Below is a small trained network, with its code and all its weights. Each question gives an input and a class and asks what happens when units are switched off, that is, made to give their printed mean instead of their output.

import numpy as np


def w(rows, s, z=0):
    codes = np.array(rows[::2]) - 128.0
    scale = np.full(codes.shape[1], s)
    scale[-1] = z or s
    return codes * scale


def norm(h):
    return h / np.sqrt((h * h).mean(-1, keepdims=True) + 1e-5)


def f(y):
    return y / 2 * (1 + np.tanh(0.7978845608 * (y + 0.044715 * y**3)))


def log_softmax(a):
    a = a - a.max(-1, keepdims=True)
    return a - np.log(np.exp(a).sum(-1, keepdims=True))


def net(x, mask):
    res = np.array(x, float).reshape(1, 6) / 4 @ E
    u = 0
    for l in range(4):
        y = f(norm(res) @ A[l][:, :-1].T + A[l][:, -1])
        res = res + np.where(mask[u : u + 3], y, B[l][:, -1]) @ B[l][:, :-1]
        u += 3
    return log_softmax(norm(res)[-1] @ U[:, :-1].T + U[:, -1])


A, B = {}, {}
E = w([
[208,86,155,46,81,106,115,104,228,192],'x0',
[192,249,57,104,59,83,130,117,146,83],'x1',
[107,168,116,210,110,112,17,23,157,156],'x2',
[127,128,134,133,125,118,126,137,126,133],'x3',
[126,127,130,133,123,120,118,142,127,128],'x4',
[127,124,126,129,122,131,126,128,128,124],'x5',
],0.011)
A[0] = w([
[118,115,114,130,90,78,22,33,180,214,2],'L0N1',
[168,97,182,129,136,207,64,111,182,255,69],'L0N2',
[37,133,130,198,152,153,38,60,135,160,41],'L0N3',
],0.0053,0.005)
B[0] = w([
[117,63,193,141,112,59,136,44,146,2,234],'L0N1',
[77,109,250,124,206,35,133,91,139,29,227],'L0N2',
[138,64,82,210,152,117,133,131,58,253,252],'L0N3',
],0.0095,0.0033)
A[1] = w([
[121,207,71,211,114,81,4,4,167,112,2],'L1N1',
[9,1,174,116,193,161,164,144,97,109,54],'L1N2',
[214,168,103,50,116,81,112,122,166,119,71],'L1N3',
],0.0061,0.006)
B[1] = w([
[202,157,180,142,118,217,199,244,109,126,206],'L1N1',
[167,200,79,136,63,166,138,164,172,180,254],'L1N2',
[63,138,109,79,110,126,50,168,111,131,180],'L1N3',
],0.011,0.006)
A[2] = w([
[145,156,90,240,147,172,120,178,31,223,63],'L2N1',
[8,63,122,207,171,94,14,2,110,208,15],'L2N2',
[76,14,170,108,205,224,130,153,169,218,1],'L2N3',
],0.0076,0.0022)
B[2] = w([
[149,152,77,128,119,167,135,172,119,141,254],'L2N1',
[98,62,128,3,157,131,97,77,101,146,218],'L2N2',
[139,159,147,167,121,124,110,95,146,74,194],'L2N3',
],0.019,0.0088)
A[3] = w([
[108,69,96,18,102,15,94,120,190,217,39],'L3N1',
[207,171,254,134,45,68,144,134,245,92,6],'L3N2',
[55,205,81,147,156,104,140,176,48,28,223],'L3N3',
],0.0082,0.0023)
B[3] = w([
[117,166,84,239,124,158,201,203,192,114,233],'L3N1',
[120,109,101,95,148,197,74,80,11,192,254],'L3N2',
[98,90,169,167,154,64,132,72,215,86,247],'L3N3',
],0.013,0.0071)
U = w([
[165,216,60,177,105,173,203,203,173,111,53],'0',
[163,116,104,55,121,187,98,97,28,207,86],'1',
[100,90,198,124,165,3,145,44,193,42,253],'2',
],0.014,0.0024)

Each question gives the input, the list of numbers given to net, and the class t.
The units are the neurons (one row each of A and B). Each row of codes is followed by its name. A weight is (code - 128) times the scale printed after its matrix; where a second scale follows, it is the last column's (A, B and U).
mask holds one flag per neuron, layer by layer. A switched-off neuron (its flag False) gives its mean, the last column of its row in B, instead of its output. The means were averaged over made-up inputs and are rounded, as every weight is.
A unit's drop is (log p(t) with every unit on - log p(t) with that unit switched off) / (log p(t) with every unit on - log p(t) with every unit switched off).
The circuit of an input: a set's keep is (log p(t) with only the set's units on - log p(t) with every unit switched off) / (log p(t) with every unit on - log p(t) with every unit switched off). Starting from all 12 units, units are removed one at a time, each time the one whose removal leaves the highest keep (on an exact tie, the one counted first), for as long as the keep stays at least 0.8.
units of the circuit, in order: the units of the circuit, biggest drop first
most important unit: the unit with the biggest drop
k most important neurons: the k neurons with the biggest drops, biggest first
k most important neurons of layer l: the k neurons of layer l with the biggest drops, biggest first
drop when u is switched off: that unit's drop, to one decimal
input [-7,2,-7,8,-2,-8], class 2: most important unit : L3N3
input [1,8,1,-2,8,-1], class 1: 3 most important neurons : (L2N1, L2N2, L3N1)
input [3,0,1,-1,2,-7], class 2: 3 most important neurons : (L0N2, L1N1, L1N2)
input [5,1,-4,3,4,-7], class 0: 2 most important neurons : (L3N1, L1N1)
input [-2,1,-5,4,-1,0], class 2: 2 most important neurons : (L0N3, L3N3)
input [-7,2,-2,4,-4,4], class 2: 2 most important neurons : (L3N3, L0N3)
input [1,4,5,1,7,4], class 1: 2 most important neurons : (L1N1, L0N1)
input [0,4,-1,8,2,-7], class 2: 3 most important neurons : (L2N2, L3N3, L1N2)
input [-4,6,-1,2,7,0], class 2: 2 most important neurons : (L3N3, L0N3)
input [4,6,1,-3,-2,-4], class 1: 3 most important neurons : (L2N2, L3N2, L1N1)
input [2,8,2,7,-3,-8], class 1: 2 most important neurons : (L2N1, L3N2)
input [0,0,0,3,-1,0], class 0: 2 most important neurons of layer 0 : (L0N2, L0N3)
input [5,2,-1,-5,-6,0], class 0: drop when L2N3 is switched off : 0.3
input [-2,-5,0,-4,-1,-6], class 0: drop when L1N2 is switched off : 2.2
input [5,6,3,-1,-3,1], class 1: units of the circuit, in order : (L3N2)
input [-1,5,-3,3,0,5], class 2: drop when L2N2 is switched off : 0.1
